Below is a small trained network, with its code and all its weights. Each question gives an input and a target symbol and asks what happens when units are switched off, that is, made to give their printed mean instead of their output.

import numpy as np


def w(rows, s, z=0):
    codes = np.array(rows[::2]) - 128.0
    scale = np.full(codes.shape[1], s)
    scale[-1] = z or s
    return codes * scale


def norm(h):
    return h / np.sqrt((h * h).mean(-1, keepdims=True) + 1e-5)


def softmax(a):
    e = np.exp(a - a.max(-1, keepdims=True))
    return e / e.sum(-1, keepdims=True)


def log_softmax(a):
    a = a - a.max(-1, keepdims=True)
    return a - np.log(np.exp(a).sum(-1, keepdims=True))


def net(x, mask):
    ids = ['αγδηθψω'.index(c) for c in x.split()]
    T = len(ids)
    res = E[ids] + P[:T]
    u = 0
    for l in range(3):
        r = norm(res)
        for j in range(2):
            rows = slice(4 * j, 4 * j + 4)
            q, k, v = (r @ M[l][rows].T for M in (Q, K, V))
            z = softmax(np.where(np.tri(T) > 0, q @ k.T / 4**0.5, -1e9)) @ v
            o = O[l][rows]
            res = res + np.where(mask[u + j], z, o[:, -1]) @ o[:, :-1]
        u += 2
    return log_softmax(norm(res)[-1] @ U[:, :-1].T + U[:, -1])


Q, K, V, O = {}, {}, {}, {}
E = w([
[135,31,171,202,139,72,129],'α',
[88,123,174,140,143,129,81],'γ',
[71,211,224,189,154,252,120],'δ',
[214,147,65,150,81,129,72],'η',
[152,184,118,144,137,6,158],'θ',
[191,83,137,40,186,139,157],'ψ',
[103,109,36,139,200,102,113],'ω',
],0.027)
P = w([
[16,138,146,46,5,113,139],'0',
[60,110,147,82,38,111,137],'1',
[76,107,149,95,70,115,120],'2',
[105,118,145,111,99,118,115],'3',
[122,129,146,120,125,120,104],'4',
[144,136,140,131,145,132,100],'5',
[169,153,143,145,171,143,83],'6',
[186,151,139,154,183,148,88],'7',
[199,151,138,160,197,175,96],'8',
],0.016)
Q[0] = w([
[86,180,70,123,184,139,93],'0.h0',
[144,182,197,246,129,180,78],'0.h0',
[49,75,142,156,117,185,193],'0.h0',
[19,111,228,132,137,237,49],'0.h0',
[144,119,106,140,111,133,174],'0.h1',
[61,149,188,146,91,180,102],'0.h1',
[100,147,159,78,157,149,135],'0.h1',
[120,72,124,121,74,132,143],'0.h1',
],0.011)
K[0] = w([
[86,172,110,102,131,133,100],'0.h0',
[199,181,148,184,124,151,84],'0.h0',
[80,117,153,151,56,150,141],'0.h0',
[109,147,127,124,1,158,81],'0.h0',
[117,112,128,95,118,121,102],'0.h1',
[124,130,166,117,159,107,164],'0.h1',
[126,125,142,141,173,136,115],'0.h1',
[101,88,124,139,98,138,141],'0.h1',
],0.016)
V[0] = w([
[91,79,114,96,154,180,101],'0.h0',
[210,68,77,113,105,112,97],'0.h0',
[142,165,158,96,171,132,138],'0.h0',
[112,122,106,123,143,82,134],'0.h0',
[132,183,113,102,102,123,178],'0.h1',
[134,121,84,148,2,177,101],'0.h1',
[174,136,103,119,89,139,112],'0.h1',
[133,104,104,93,156,78,118],'0.h1',
],0.0084)
O[0] = w([
[83,103,90,35,129,224,163,8],'0.h0',
[125,30,158,153,94,67,19,135],'0.h0',
[180,161,135,21,107,93,160,133],'0.h0',
[59,165,143,116,167,53,89,250],'0.h0',
[87,111,162,158,112,122,132,165],'0.h1',
[177,1,154,185,136,167,53,205],'0.h1',
[132,18,136,176,98,101,25,134],'0.h1',
[92,115,126,65,94,139,125,202],'0.h1',
],0.0065,0.0023)
Q[1] = w([
[183,83,150,206,218,161,152],'1.h0',
[169,129,202,90,89,157,123],'1.h0',
[137,254,112,86,75,119,123],'1.h0',
[162,62,150,37,192,98,87],'1.h0',
[176,69,52,91,182,93,119],'1.h1',
[118,202,89,99,124,196,195],'1.h1',
[201,114,76,79,46,162,172],'1.h1',
[48,150,198,109,135,189,55],'1.h1',
],0.012)
K[1] = w([
[242,139,122,160,168,162,81],'1.h0',
[167,175,162,90,66,150,157],'1.h0',
[93,175,207,88,149,108,169],'1.h0',
[161,87,76,52,154,113,125],'1.h0',
[181,108,22,85,218,125,115],'1.h1',
[75,151,142,71,88,169,246],'1.h1',
[156,94,103,55,27,159,223],'1.h1',
[61,178,144,135,159,154,82],'1.h1',
],0.011)
V[1] = w([
[120,151,113,113,93,83,143],'1.h0',
[144,124,86,120,7,135,84],'1.h0',
[114,140,120,138,118,150,159],'1.h0',
[93,94,174,125,133,107,128],'1.h0',
[89,125,153,133,138,134,127],'1.h1',
[124,126,142,138,143,183,95],'1.h1',
[98,183,189,119,130,153,110],'1.h1',
[113,177,176,104,130,148,96],'1.h1',
],0.011)
O[1] = w([
[143,64,113,227,87,109,186,166],'1.h0',
[200,185,23,216,181,236,203,152],'1.h0',
[89,184,130,144,108,53,92,73],'1.h0',
[128,84,152,165,169,73,141,254],'1.h0',
[195,100,69,115,140,101,193,178],'1.h1',
[138,86,81,175,184,98,137,81],'1.h1',
[237,19,3,180,124,74,196,160],'1.h1',
[206,15,67,185,120,85,198,161],'1.h1',
],0.006,0.0032)
Q[2] = w([
[66,203,123,54,86,147,189],'2.h0',
[123,181,81,56,27,63,127],'2.h0',
[130,186,44,132,128,98,106],'2.h0',
[188,9,81,180,119,99,128],'2.h0',
[41,128,111,73,116,118,99],'2.h1',
[112,147,124,74,73,130,238],'2.h1',
[168,33,199,50,171,52,141],'2.h1',
[167,126,125,115,241,199,114],'2.h1',
],0.015)
K[2] = w([
[61,123,132,112,140,129,200],'2.h0',
[116,135,117,121,146,77,172],'2.h0',
[122,159,83,147,143,96,120],'2.h0',
[255,87,95,153,132,124,110],'2.h0',
[74,93,112,122,71,141,129],'2.h1',
[111,90,142,169,42,140,169],'2.h1',
[128,56,163,148,173,112,114],'2.h1',
[173,167,127,143,162,158,56],'2.h1',
],0.02)
V[2] = w([
[163,120,75,150,108,81,107],'2.h0',
[117,150,67,179,6,158,103],'2.h0',
[170,27,94,193,209,120,210],'2.h0',
[202,143,56,63,169,102,80],'2.h0',
[77,112,150,66,239,178,162],'2.h1',
[192,35,146,150,113,254,79],'2.h1',
[202,150,222,137,44,126,241],'2.h1',
[199,75,168,36,76,122,125],'2.h1',
],0.0095)
O[2] = w([
[75,111,102,56,113,99,195,254],'2.h0',
[134,201,159,24,161,83,136,230],'2.h0',
[124,84,38,188,188,112,110,157],'2.h0',
[92,111,116,118,111,79,195,114],'2.h0',
[101,69,150,130,212,197,152,63],'2.h1',
[194,101,99,153,97,208,116,51],'2.h1',
[255,145,213,147,185,75,156,123],'2.h1',
[179,38,146,21,140,110,119,110],'2.h1',
],0.0096,0.004)
U = w([
[107,85,200,198,114,100,72,2],'α',
[156,117,2,138,187,78,176,40],'γ',
[155,223,149,171,190,199,198,177],'δ',
[178,174,83,118,15,160,111,149],'η',
[142,221,155,102,118,20,150,169],'θ',
[171,101,171,15,164,147,148,133],'ψ',
[10,176,103,92,132,168,158,214],'ω',
],0.0077,0.0026)

Each question gives the input, a string of symbols that net reads in full, and the target symbol t.
The units are the heads (4 rows each of Q, K, V and O). Each row of codes is followed by its name. A weight is (code - 128) times the scale printed after its matrix; where a second scale follows, it is the last column's (O and U).
mask holds one flag per head, layer by layer. A switched-off head (its flag False) gives its mean, the last column of its rows in O, instead of its output. The means were averaged over made-up inputs and are rounded, as every weight is.
A unit's drop is (log p(t) with every unit on - log p(t) with that unit switched off) / (log p(t) with every unit on - log p(t) with every unit switched off).
The circuit of an input: a set's keep is (log p(t) with only the set's units on - log p(t) with every unit switched off) / (log p(t) with every unit on - log p(t) with every unit switched off). Starting from all 6 units, units are removed one at a time, each time the one whose removal leaves the highest keep (on an exact tie, the one counted first), for as long as the keep stays at least 0.8.
circuit, biggest first: the units of the circuit, biggest drop first
unit that matters most: the unit with the biggest drop
heads that matter: for each layer, one digit per head in row order, 1 if its drop is at least 0.15 and else 0, layers parted by /
drop of u: that unit's drop, to one decimal
input θ θ η θ ψ δ α, target ψ: heads that matter -> 00 / 01 / 11
input η α γ, target η: heads that matter -> 10 / 11 / 01
input γ θ θ α η θ ψ θ α, target ψ: circuit, biggest first -> 2.h1
input η θ θ θ ω θ θ, target ω: circuit, biggest first -> 2.h1, 1.h1, 0.h1
input ω ω γ ω θ η, target ω: heads that matter -> 00 / 01 / 01
input γ θ η θ γ, target θ: heads that matter -> 10 / 10 / 11
input θ δ ω η, target ω: circuit, biggest first -> 2.h1, 0.h1
input γ ψ η, target ψ: heads that matter -> 01 / 00 / 01
input θ θ γ θ η ω γ α, target ω: circuit, biggest first -> 2.h1, 1.h1
input γ ψ η θ θ θ ψ δ, target ψ: heads that matter -> 10 / 01 / 11
input γ α η θ γ γ γ ω ψ, target ω: circuit, biggest first -> 2.h1, 0.h1, 1.h1
input α θ θ α η δ, target η: heads that matter -> 10 / 01 / 01
input γ ψ ψ γ, target γ: heads that matter -> 00 / 01 / 00
input γ δ θ α α δ η α, target η: circuit, biggest first -> 2.h1, 1.h0
input γ θ θ θ η ω θ γ, target ω: heads that matter -> 10 / 00 / 11
input θ η θ δ, target θ: heads that matter -> 00 / 01 / 11
input θ θ γ η, target θ: unit that matters most -> 2.h1
input θ θ θ θ ω γ ψ η θ, target ψ: circuit, biggest first -> 2.h1, 0.h0
input γ α θ α ψ δ δ θ ω, target ω: heads that matter -> 00 / 00 / 01
input θ δ γ θ η δ ω ψ ψ, target ω: heads that matter -> 01 / 10 / 01
input α η δ θ ω ψ θ, target ω: heads that matter -> 01 / 11 / 01
input η θ θ θ γ, target θ: drop of 0.h1 -> 0.5
input γ α η γ, target η: drop of 2.h1 -> 1.2
input δ θ θ δ θ θ η, target θ: drop of 2.h1 -> 0.1
input θ ψ θ α η θ ψ γ, target ψ: drop of 2.h1 -> 0.7
